Below are the code and all the weights of a small trained network. Each question names an input and a target symbol and asks about switching units off, where a switched-off unit gives its printed mean instead of its output.

import numpy as np


def w(rows, s, z=0):
    codes = np.array(rows[::2]) - 128.0
    scale = np.full(codes.shape[1], s)
    scale[-1] = z or s
    return codes * scale


def norm(h):
    return h / np.sqrt((h * h).mean(-1, keepdims=True) + 1e-5)


def f(y):
    return y / 2 * (1 + np.tanh(0.7978845608 * (y + 0.044715 * y**3)))


def softmax(a):
    e = np.exp(a - a.max(-1, keepdims=True))
    return e / e.sum(-1, keepdims=True)


def log_softmax(a):
    a = a - a.max(-1, keepdims=True)
    return a - np.log(np.exp(a).sum(-1, keepdims=True))


def net(x, mask):
    ids = ['ΓΔΞΣΦαεζηθτψω'.index(c) for c in x.split()]
    T = len(ids)
    res = E[ids] + P[:T]
    u = 0
    for l in range(2):
        q, k, v = (norm(res) @ M[l].T for M in (Q, K, V))
        z = softmax(np.where(np.tri(T) > 0, q @ k.T / 4**0.5, -1e9)) @ v
        res = res + np.where(mask[u], z, O[l][:, -1]) @ O[l][:, :-1]
        u += 1
        y = f(norm(res) @ A[l][:, :-1].T + A[l][:, -1])
        res = res + np.where(mask[u : u + 12], y, B[l][:, -1]) @ B[l][:, :-1]
        u += 12
    return log_softmax(norm(res)[-1] @ U[:, :-1].T + U[:, -1])


Q, K, V, O, A, B = {}, {}, {}, {}, {}, {}
E = w([
[65,192,181],'Γ',
[98,28,89],'Δ',
[148,220,252],'Ξ',
[100,52,67],'Σ',
[88,97,208],'Φ',
[116,32,120],'α',
[223,254,92],'ε',
[94,30,101],'ζ',
[95,107,65],'η',
[34,182,178],'θ',
[112,157,159],'τ',
[156,167,231],'ψ',
[108,100,96],'ω',
],0.017)
P = w([
[96,216,208],'0',
[120,24,166],'1',
[106,16,159],'2',
[103,80,107],'3',
[100,84,106],'4',
[103,85,99],'5',
[126,11,131],'6',
[113,1,151],'7',
[99,86,87],'8',
[93,104,49],'9',
[164,79,116],'10',
],0.011)
Q[0] = w([
[110,136,163],'0.h0',
[33,186,200],'0.h0',
[4,200,232],'0.h0',
[171,139,96],'0.h0',
],0.018)
K[0] = w([
[132,130,142],'0.h0',
[31,58,111],'0.h0',
[4,34,113],'0.h0',
[198,211,114],'0.h0',
],0.024)
V[0] = w([
[252,211,159],'0.h0',
[62,158,32],'0.h0',
[41,155,155],'0.h0',
[175,69,215],'0.h0',
],0.02)
O[0] = w([
[28,250,106,5],'0.h0',
[85,7,199,118],'0.h0',
[211,163,239,213],'0.h0',
[187,212,42,161],'0.h0',
],0.019,0.013)
A[0] = w([
[90,43,157,126],'0.n0',
[135,106,87,64],'0.n1',
[127,122,114,11],'0.n2',
[183,61,115,120],'0.n3',
[125,124,120,23],'0.n4',
[68,127,124,142],'0.n5',
[30,70,35,56],'0.n6',
[116,122,136,126],'0.n7',
[116,161,70,79],'0.n8',
[151,111,53,85],'0.n9',
[4,124,112,73],'0.n10',
[131,175,83,4],'0.n11',
],0.027,0.0047)
B[0] = w([
[208,213,107,196],'0.n0',
[83,152,182,126],'0.n1',
[90,127,161,119],'0.n2',
[100,167,55,250],'0.n3',
[61,132,162,119],'0.n4',
[137,136,102,142],'0.n5',
[173,235,24,150],'0.n6',
[132,135,126,127],'0.n7',
[143,60,130,157],'0.n8',
[153,119,203,137],'0.n9',
[176,230,2,161],'0.n10',
[145,59,128,153],'0.n11',
],0.04,0.017)
Q[1] = w([
[2,39,127],'1.h0',
[146,172,123],'1.h0',
[246,70,156],'1.h0',
[46,86,113],'1.h0',
],0.026)
K[1] = w([
[180,91,4],'1.h0',
[167,137,154],'1.h0',
[33,128,130],'1.h0',
[211,113,48],'1.h0',
],0.029)
V[1] = w([
[121,102,145],'1.h0',
[206,131,110],'1.h0',
[183,1,53],'1.h0',
[110,209,41],'1.h0',
],0.051)
O[1] = w([
[155,122,146,101],'1.h0',
[159,148,62,254],'1.h0',
[222,13,81,53],'1.h0',
[3,102,84,123],'1.h0',
],0.056,0.029)
A[1] = w([
[84,114,99,32],'1.n0',
[46,130,77,65],'1.n1',
[48,197,195,175],'1.n2',
[69,89,47,119],'1.n3',
[180,188,80,47],'1.n4',
[85,136,157,68],'1.n5',
[96,60,164,134],'1.n6',
[67,21,178,106],'1.n7',
[120,71,90,3],'1.n8',
[32,147,39,39],'1.n9',
[161,3,42,105],'1.n10',
[43,108,97,95],'1.n11',
],0.033,0.0052)
B[1] = w([
[146,101,77,149],'1.n0',
[191,140,65,196],'1.n1',
[138,3,165,251],'1.n2',
[115,33,131,200],'1.n3',
[70,202,114,224],'1.n4',
[117,88,117,147],'1.n5',
[174,156,144,126],'1.n6',
[199,154,57,130],'1.n7',
[93,176,174,151],'1.n8',
[245,158,104,228],'1.n9',
[37,77,228,231],'1.n10',
[146,146,53,182],'1.n11',
],0.069,0.019)
U = w([
[233,48,156,73],'Γ',
[100,73,153,164],'Δ',
[221,142,128,51],'Ξ',
[125,162,93,238],'Σ',
[5,136,66,3],'Φ',
[114,133,82,154],'α',
[96,92,115,216],'ε',
[125,122,96,54],'ζ',
[195,153,67,67],'η',
[88,73,147,224],'θ',
[20,148,143,102],'τ',
[186,157,215,118],'ψ',
[68,118,204,129],'ω',
],0.021,0.0073)

Each question gives the input, a string of symbols that net reads in full, and the target symbol t.
The units are the heads (4 rows each of Q, K, V and O) and the neurons (one row each of A and B). Each row of codes is followed by its name. A weight is (code - 128) times the scale printed after its matrix; where a second scale follows, it is the last column's (O, A, B and U).
mask holds one flag per unit, layer by layer, with each layer's heads first. A switched-off unit (its flag False) gives its mean, the last column of its rows in O or B, instead of its output. The means were averaged over made-up inputs and are rounded, as every weight is.
A unit's drop is (log p(t) with every unit on - log p(t) with that unit switched off) / (log p(t) with every unit on - log p(t) with every unit switched off).
The circuit of an input: a set's keep is (log p(t) with only the set's units on - log p(t) with every unit switched off) / (log p(t) with every unit on - log p(t) with every unit switched off). Starting from the 12 units with the biggest drops (on a tie, the unit counted first), units are removed one at a time, each time the one whose removal leaves the highest keep (on an exact tie, the one counted first), for as long as the keep stays at least 0.8.
circuit, biggest first: the units of the circuit, biggest drop first
k most important neurons: the k neurons with the biggest drops, biggest first
k most important neurons of layer l: the k neurons of layer l with the biggest drops, biggest first
drop when u is switched off: that unit's drop, to one decimal
input Σ τ θ ω ζ, target Γ: circuit, biggest first : 1.h0; 0.h0
input Ξ θ Γ θ Σ τ Γ Ξ, target Φ: 3 most important neurons of layer 0 : 0.n0; 0.n10; 0.n3
input τ Φ Δ τ θ θ τ Φ, target τ: 4 most important neurons of layer 0 : 0.n0; 0.n10; 0.n3; 0.n6
input θ τ θ τ ψ, target ψ: circuit, biggest first : 0.h0; 0.n3; 1.h0; 0.n10
input Σ Ξ Γ, target Γ: circuit, biggest first : 0.h0
input Ξ θ τ θ Φ Γ Δ ψ, target Φ: 4 most important neurons of layer 0 : 0.n0; 0.n10; 0.n3; 0.n6
input τ Φ Φ θ τ α Δ θ ζ θ Σ, target τ: circuit, biggest first : 1.h0; 0.h0
input Γ τ Φ θ, target ω: 3 most important neurons of layer 0 : 0.n3; 0.n10; 0.n0
input Ξ θ Γ Φ η, target Φ: 2 most important neurons of layer 0 : 0.n3; 0.n0
input ζ α θ Σ Ξ θ Σ, target θ: 2 most important neurons of layer 0 : 0.n11; 0.n8
input Σ Φ Σ α Σ ω τ Φ Ξ θ η, target Γ: 2 most important neurons : 0.n10; 0.n6
input Σ Σ θ ζ θ Φ θ η Ξ θ Φ, target Γ: 2 most important neurons : 0.n10; 1.n10
input ζ Σ θ θ θ Σ ζ Φ, target θ: 2 most important neurons : 1.n10; 0.n3
input η ζ α Σ Ξ α ω Δ θ Σ Σ, target Ξ: 3 most important neurons : 0.n10; 0.n6; 0.n0
input θ Γ η α Ξ Σ Γ α, target ψ: 3 most important neurons : 0.n3; 0.n10; 0.n0
input Γ τ η Σ Δ, target ω: 2 most important neurons : 0.n3; 0.n10
input Σ θ Φ Σ Δ η, target Γ: 2 most important neurons : 0.n10; 1.n10
input θ θ Γ Φ Δ Σ Γ Δ η θ η, target ψ: 4 most important neurons of layer 0 : 0.n3; 0.n10; 0.n0; 0.n6
input ζ Φ η θ, target θ: 3 most important neurons : 1.n10; 0.n0; 0.n3
input η Ξ ζ Δ θ, target Ξ: drop when 1.n10 is switched off : 0.0
input Σ ω Ξ τ α Σ ζ τ, target Γ: drop when 1.h0 is switched off : 1.8
input ζ θ θ Γ, target θ: drop when 1.n10 is switched off : 0.2
